Moves between elements:
lu: BD->CT, ZQ->TT, LM->PF, CM->HN, CC->TN, HN->MM, SL->SC, HZ->LL, ZF->FR, JM->QF, CJ->QH, GQ->ZC, HG->GR, ML->CH, SR->MJ, RL->RF, BT->DM, PB->ZF, QQ->HQ, FF->SR, QH->FQ, FH->HG, GR->JN, ZB->MR, ZM->JM, TN->RZ, NH->GQ, PH->SJ, ZC->BD, SC->PH, MQ->ZM, FQ->ZT, PP->NF, LT->HZ, GJ->FT, RZ->LD, DJ->FH, NF->JF, NZ->CM, CZ->LM, MJ->JR, DM->TG, JN->CC, RF->CP, SG->RL, SJ->LT, GP->PB, ZT->QR, FT->SG, QR->SL, LD->JD, MP->FF, QF->JT, JD->PN, TL->TB, HR->ML, TG->JP, CT->MP, FM->PP, JP->FM, FJ->CZ, TB->NZ, CH->ZQ, JT->DJ, JF->BS, HQ->GJ, FR->CJ, BS->HR, LL->JJ, CP->BT, PF->GP, PN->ZB, JJ->NH, MR->QQ, MM->MQ, TT->FJ, JR->TL
zo: BD->NH, ZQ->HR, LM->TT, CM->TL, CC->HG, HN->TB, SL->FQ, HZ->PH, ZF->PF, JM->MM, CJ->PB, GQ->LL, HG->JT, ML->JF, SR->CT, RL->GJ, BT->RL, PB->LM, QQ->PN, FF->BD, QH->ZF, FH->QF, GR->DJ, ZB->LD, ZM->HN, TN->GR, NH->HZ, PH->QR, ZC->JJ, SC->ZT, MQ->CM, FQ->FR, PP->TG, LT->SC, GJ->MR, RZ->JN, DJ->JM, NF->JP, NZ->JR, CZ->ZQ, MJ->MP, DM->RF, JN->FH, RF->FT, SG->HQ, SJ->SL, GP->CZ, ZT->CJ, FT->QQ, QR->QH, LD->CC, MP->ZC, QF->MQ, JD->TN, TL->SR, HR->NF, TG->CP, CT->GQ, FM->DM, JP->BT, FJ->CH, TB->MJ, CH->BS, JT->ZM, JF->FM, HQ->ZB, FR->GP, BS->PP, LL->SJ, CP->SG, PF->FJ, PN->RZ, JJ->LT, MR->JD, MM->NZ, TT->ML, JR->FF
su: BD->JJ, ZQ->BS, LM->ZQ, CM->JR, CC->FH, HN->TL, SL->QH, HZ->SC, ZF->LM, JM->HN, CJ->GP, GQ->HZ, HG->QF, ML->NF, SR->BD, RL->HQ, BT->SG, PB->CZ, QQ->JD, FF->ZC, QH->PB, FH->JM, GR->JT, ZB->RZ, ZM->CM, TN->HG, NH->LT, PH->ZT, ZC->LL, SC->FQ, MQ->NZ, FQ->ZF, PP->DM, LT->SL, GJ->ZB, RZ->GR, DJ->ZM, NF->TG, NZ->MJ, CZ->CH, MJ->CT, DM->RL, JN->DJ, RF->GJ, SG->QQ, SJ->QR, GP->FJ, ZT->FR, FT->MR, QR->CJ, LD->JN, MP->GQ, QF->MM, JD->CC, TL->FF, HR->PP, TG->RF, CT->NH, FM->BT, JP->CP, FJ->ML, TB->SR, CH->JF, JT->MQ, JF->JP, HQ->PN, FR->PF, BS->FM, LL->PH, CP->FT, PF->TT, PN->TN, JJ->SJ, MR->LD, MM->TB, TT->HR, JR->MP
du: BD->LL, ZQ->JF, LM->CH, CM->MJ, CC->DJ, HN->JR, SL->CJ, HZ->SL, ZF->CZ, JM->CM, CJ->PF, GQ->LT, HG->JM, ML->PP, SR->ZC, RL->QQ, BT->FT, PB->FJ, QQ->LD, FF->GQ, QH->GP, FH->ZM, GR->QF, ZB->TN, ZM->NZ, TN->FH, NH->SJ, PH->FQ, ZC->HZ, SC->QH, MQ->TB, FQ->PB, PP->BT, LT->QR, GJ->PN, RZ->HG, DJ->MQ, NF->DM, NZ->SR, CZ->ML, MJ->BD, DM->SG, JN->JT, RF->HQ, SG->MR, SJ->ZT, GP->TT, ZT->ZF, FT->ZB, QR->FR, LD->GR, MP->NH, QF->HN, JD->JN, TL->MP, HR->FM, TG->RL, CT->JJ, FM->CP, JP->RF, FJ->HR, TB->FF, CH->NF, JT->MM, JF->TG, HQ->JD, FR->LM, BS->JP, LL->SC, CP->GJ, PF->ZQ, PN->CC, JJ->PH, MR->RZ, MM->TL, TT->BS, JR->CT
ki: BD->ZC, ZQ->CH, LM->CZ, CM->NZ, CC->JN, HN->CM, SL->QR, HZ->LT, ZF->PB, JM->ZM, CJ->FR, GQ->NH, HG->FH, ML->HR, SR->FF, RL->SG, BT->CP, PB->GP, QQ->MR, FF->MP, QH->CJ, FH->DJ, GR->HG, ZB->PN, ZM->MQ, TN->CC, NH->JJ, PH->SC, ZC->GQ, SC->SL, MQ->MM, FQ->QH, PP->FM, LT->SJ, GJ->HQ, RZ->TN, DJ->JT, NF->PP, NZ->TB, CZ->FJ, MJ->SR, DM->BT, JN->GR, RF->RL, SG->FT, SJ->PH, GP->PF, ZT->FQ, FT->GJ, QR->ZT, LD->RZ, MP->CT, QF->JM, JD->LD, TL->JR, HR->BS, TG->DM, CT->BD, FM->JP, JP->TG, FJ->TT, TB->TL, CH->ML, JT->QF, JF->NF, HQ->QQ, FR->ZF, BS->JF, LL->HZ, CP->RF, PF->LM, PN->JD, JJ->LL, MR->ZB, MM->HN, TT->ZQ, JR->MJ

The rows follow the links: the fewer symbols apart two elements are, the more alike their rows tend to be.

Each row is also shifted at random along 5 hidden directions that mean nothing.

Some elements, each with a row of numbers:
DM: -2 +9 +3 +9 +1 -4 -6 -16 +0 -6 -1 +4 +4 -2 -12 -10 -12 -2 -2 +15 +6 +6 +7 -5
TN: +4 +1 +5 -4 -5 +8 -4 -6 -11 -4 -8 +7 -3 -2 -5 -3 -11 +2 +1 -6 -9 -10 +6 -9
BS: -14 +5 -2 +10 +9 -2 -3 +24 -1 +11 -2 -17 -6 -4 -5 +2 -5 -11 -4 +15 +4 +10 +4 +5
ZF: -38 +4 -5 -2 +26 0 -10 -22 -11 -36 -9 +7 +55 -2 -22 -3 +3 +5 +17 +9 -4 +17 -13 +17
RL: -4 +7 +3 +5 -3 +0 -8 +9 -2 +2 -2 +5 +16 -4 -13 -9 -15 -2 -9 +14 +3 +6 +6 -9
CJ: -19 -3 -9 -1 +19 -2 +6 +19 -8 -19 +1 -2 -11 -2 -5 +5 +10 0 +9 +7 -5 +1 -14 +13
PP: -28 +5 +5 +9 +6 -3 -11 +3 -1 +3 -5 -21 +7 -9 -6 +1 -12 -15 -5 +15 -1 +10 +6 +0
GR: -36 0 +10 -14 -7 +7 -4 -33 -11 +8 -13 +11 +16 -4 -2 +2 -22 -5 -9 -11 -1 +2 +7 -11
SJ: +11 -8 -2 -1 0 -1 -1 -8 +10 +10 +13 -4 +2 -2 +19 +4 +17 -3 -8 -1 +4 -8 -13 +4
ZT: -6 -5 -5 -2 +11 +1 +0 +1 +1 +5 +7 -1 +8 -2 +8 +3 +13 -2 -5 +4 +4 +0 -15 +9
ZQ: +15 +5 -4 +16 +17 -5 -1 -9 -3 -24 -1 -20 -36 -1 -5 +1 +9 -4 +20 +10 -8 -9 +1 +13
ML: +20 +7 -11 +13 +12 +0 +7 +45 -2 +9 +4 -5 -15 +5 -8 -4 +5 +1 +2 +15 +8 +10 +2 +9
CH: -12 +8 -6 +6 +14 -1 +1 +8 -3 +5 -1 +0 +10 +2 -11 -2 -3 -2 -1 +14 +10 +18 +0 +9
JT: -12 -3 +5 -6 -3 +6 -8 +15 -11 -20 -18 -13 +10 -3 -9 +7 -5 +1 +18 -15 -24 -7 +7 +0
ZC: +2 -14 +7 +3 -6 -4 -15 +22 +13 -9 +1 -42 +10 -9 +17 +14 +18 -11 +8 -9 -22 -16 -6 +4
TG: -2 +6 -1 +9 -1 +0 -3 +39 +2 +25 +3 -7 +2 -3 -4 -3 -10 -8 -17 +16 +9 +12 +6 -5
QF: -1 -7 +9 -6 -13 +10 -5 +10 -1 +31 -7 -19 -1 -4 +16 +10 -6 -10 -9 -17 -7 -8 +9 -7
RF: +6 +10 -2 +5 -4 -3 +5 +2 -1 +5 +4 +22 -6 +2 -12 -13 -14 +5 -11 +14 +14 +9 +7 -10
JJ: +17 -8 -4 0 -3 -7 +5 +7 +11 -9 +11 -4 -12 +2 +12 +4 +19 +4 +5 -5 -3 -11 -10 +4
QQ: -9 +1 +6 +3 -3 +0 -7 +16 -10 -17 -7 -10 -25 -10 -8 0 -12 -7 +2 +6 -16 -14 +6 -10
HG: +20 0 +6 -2 -7 +9 -5 -13 -8 -4 -8 -1 -6 +0 +0 0 -4 +3 +8 -13 -11 -15 +9 -5
HQ: -8 +5 +1 +0 -3 -2 +2 +14 -9 -14 -3 +10 -22 -4 -14 -6 -15 +1 -1 +9 -5 -4 +5 -11
CC: +17 +4 -5 -6 -4 +9 +6 +34 -13 -2 -6 +23 +6 +6 -15 -8 -8 +14 +3 -5 -3 +1 +5 -7

In each set, the symbols that take the first to the second take the third to the fourth, perhaps in another order. Give the fourth.
Answers are names.
-26 +2 +3 +8 +11 -2 -6 -6 -1 +10 -3 -26 -15 -8 +3 +7 -5 -18 -5 +11 +1 +4 +2 +6
to +5 +4 +10 +16 0 -5 -16 -17 +3 -10 -2 -29 -24 -11 +1 0 -7 -15 +2 +12 -10 -14 +9 -3
as +9 +7 0 +14 +4 -4 -4 +15 +1 -1 +0 -13 -12 -2 -7 -4 -4 -6 +1 +15 +1 +2 +7 +1
to GJ

-39 +0 -7 -8 +13 -1 +13 -17 -5 +18 +6 +13 -10 -1 +6 +4 -3 -6 -16 +8 +18 +14 -11 +6
to -15 +9 -3 +3 +8 -1 +5 -18 +1 +25 +3 +11 +7 +4 -3 -5 -10 -4 -15 +14 +23 +22 +2 +3
as -8 +4 +6 +4 -4 +3 -12 +12 -3 +5 -3 +0 +21 -7 -10 -7 -15 -4 -11 +11 -1 +3 +5 -10
to TN

-7 -2 +2 -11 -10 +4 +5 +5 +0 +12 -7 +9 +22 +7 +0 +3 -5 +6 -1 -17 +2 +10 +7 -3
to +13 -6 -9 0 +9 0 +1 +24 +2 -9 +9 +2 +14 +1 +2 +0 +20 +6 +5 +3 -1 -2 -16 +10
as +5 +2 -4 +7 +19 +7 -13 +3 -2 +6 +0 -9 +45 -1 -3 -2 +10 -2 +2 +9 +4 +10 -9 +15
to SG

-16 -9 +8 -6 -13 -4 -3 -6 +10 +3 -4 -20 +5 -2 +15 +12 +3 -7 +2 -17 -9 -3 +4 -2
to -5 -2 -8 +1 +18 +4 -3 +24 -5 -6 +2 -4 +23 -1 -4 +2 +13 +1 +5 +7 -2 +6 -14 +14
as +27 +9 0 +17 +6 -2 -5 -13 +5 +1 +4 -8 -9 +1 -4 -8 +0 -2 +3 +13 +6 +0 +7 +3
to CC

-3 +2 -6 -15 -11 -1 +21 +6 +0 +8 -2 +32 +5 +16 -5 -2 -5 +18 0 -16 +12 +17 +6 -4
to +23 -2 -9 -5 -8 -7 +17 +31 +8 -18 +4 +15 -4 +14 -4 -1 +14 +20 +16 -12 -1 +4 -1 +3
as +5 -4 +1 -8 -13 -2 +8 +3 +10 +10 0 +5 +10 +8 +7 +4 +4 +7 0 -16 +3 +6 +4 -2
to BD

-2 -4 +6 -7 -11 +5 +2 +1 -3 +10 -8 -10 -15 +0 +9 +9 -5 -4 +2 -18 -9 -9 +9 -4
to +20 -9 +3 -1 -15 -4 +2 +8 +16 +13 +7 -15 -10 +3 +21 +8 +13 -1 -1 -14 -2 -9 +1 -1
as +6 -2 -3 +8 +16 +5 -8 +0 -1 +7 +3 -19 +6 -5 +7 +4 +13 -9 +1 +7 -1 -3 -9 +14
to JF

-16 +7 +8 +9 +1 -7 -7 -44 +3 -2 -1 -7 -13 -6 -2 -3 -15 -12 -6 +13 +6 +2 +8 -4
to +2 0 +2 -9 -10 +7 +5 -2 -7 +12 -7 +12 -2 +4 +1 +1 -9 +4 -2 -14 0 -1 +8 -7
as -10 +3 -6 +5 +16 +2 0 +3 -4 +9 +1 -4 +7 0 -2 +1 +3 -4 -2 +10 +7 +11 -6 +12
to QQ

-2 +3 -1 +10 +19 -1 -6 -31 -4 -16 -2 -13 -9 -3 -2 +1 +7 -6 +13 +8 -3 -3 -4 +14
to -21 +2 +1 +8 +7 -4 +4 -11 +1 +18 +2 -19 -41 -5 +9 +7 -7 -18 -10 +12 +7 +2 +4 +3
as +4 -8 +2 -5 -14 -2 0 +11 +16 +24 +6 -4 +27 +3 +17 +6 +9 +0 -11 -12 +6 +6 -2 -2
to JJ

+19 +3 +0 -3 -2 +12 -8 +22 -13 -11 -11 +12 +32 +2 -17 -8 -5 +11 +10 -6 -11 -2 +5 -4
to +33 -4 0 -1 -12 -3 +3 +1 +13 -1 +4 0 +12 +10 +8 +1 +14 +11 +9 -15 -1 -3 +3 +1
as -9 -8 -3 -3 +6 +6 -4 +15 +5 +29 +10 -4 +28 -5 +15 +5 +11 -8 -19 +4 +9 +6 -16 +6
to BS

+10 +8 +6 +7 -3 -4 -5 -40 -3 -23 -1 +12 -17 -3 -11 -12 -12 +2 +4 +9 -1 -9 +7 -9
to +8 +2 -4 -10 -7 +4 +11 +19 -4 -3 -7 +20 +21 +13 -11 -2 -1 +18 +10 -16 +1 +11 +7 -1
as +19 -11 +2 0 -11 -5 -1 -3 +16 +10 +12 -14 -10 -1 +24 +7 +17 -4 -4 -8 -1 -13 -7 +0
to CZ

-34 -5 -7 -8 +12 -2 +7 +2 -3 +1 +5 +8 +5 -3 +3 +5 +6 -3 -7 +6 +6 +9 -16 +7
to -2 +5 -9 +7 +19 +3 -2 +19 -5 +0 -1 -2 +20 +2 -11 -2 +6 +1 +5 +12 +5 +14 -5 +14
as -3 +1 -10 -1 +16 +2 +5 -3 -3 +5 +6 +14 +15 +3 -2 -2 +9 +4 -3 +8 +12 +11 -13 +11
to CH

-5 -1 -10 -4 +11 -3 +15 -18 -1 -2 +10 +18 -23 +3 +5 0 +10 +4 -2 +4 +12 +0 -14 +7
to +16 +7 -5 +10 +18 -1 -1 -42 -1 -13 +2 +3 -2 +4 -5 -6 +8 +3 +11 +9 +7 +2 -3 +14
as -37 +10 +2 +1 +2 -6 -1 -8 -4 -11 -5 +15 +15 -2 -21 -8 -21 -1 -6 +16 +8 +19 +5 -7
to MR

-6 -2 +2 -9 -8 -1 +8 -3 -2 -12 -10 +5 -6 +7 -3 +5 -2 +7 +13 -18 -8 +0 +8 -1
to +15 -10 +4 +2 -4 -5 -7 -28 +14 -3 +10 -14 -2 -4 +22 +5 +18 -5 0 -6 -4 -16 -10 +2
as +23 +3 +3 +4 -3 +7 -10 +13 -10 -16 -5 +3 +1 -3 -12 -8 -6 +5 +8 +1 -13 -13 +5 -7
to HN

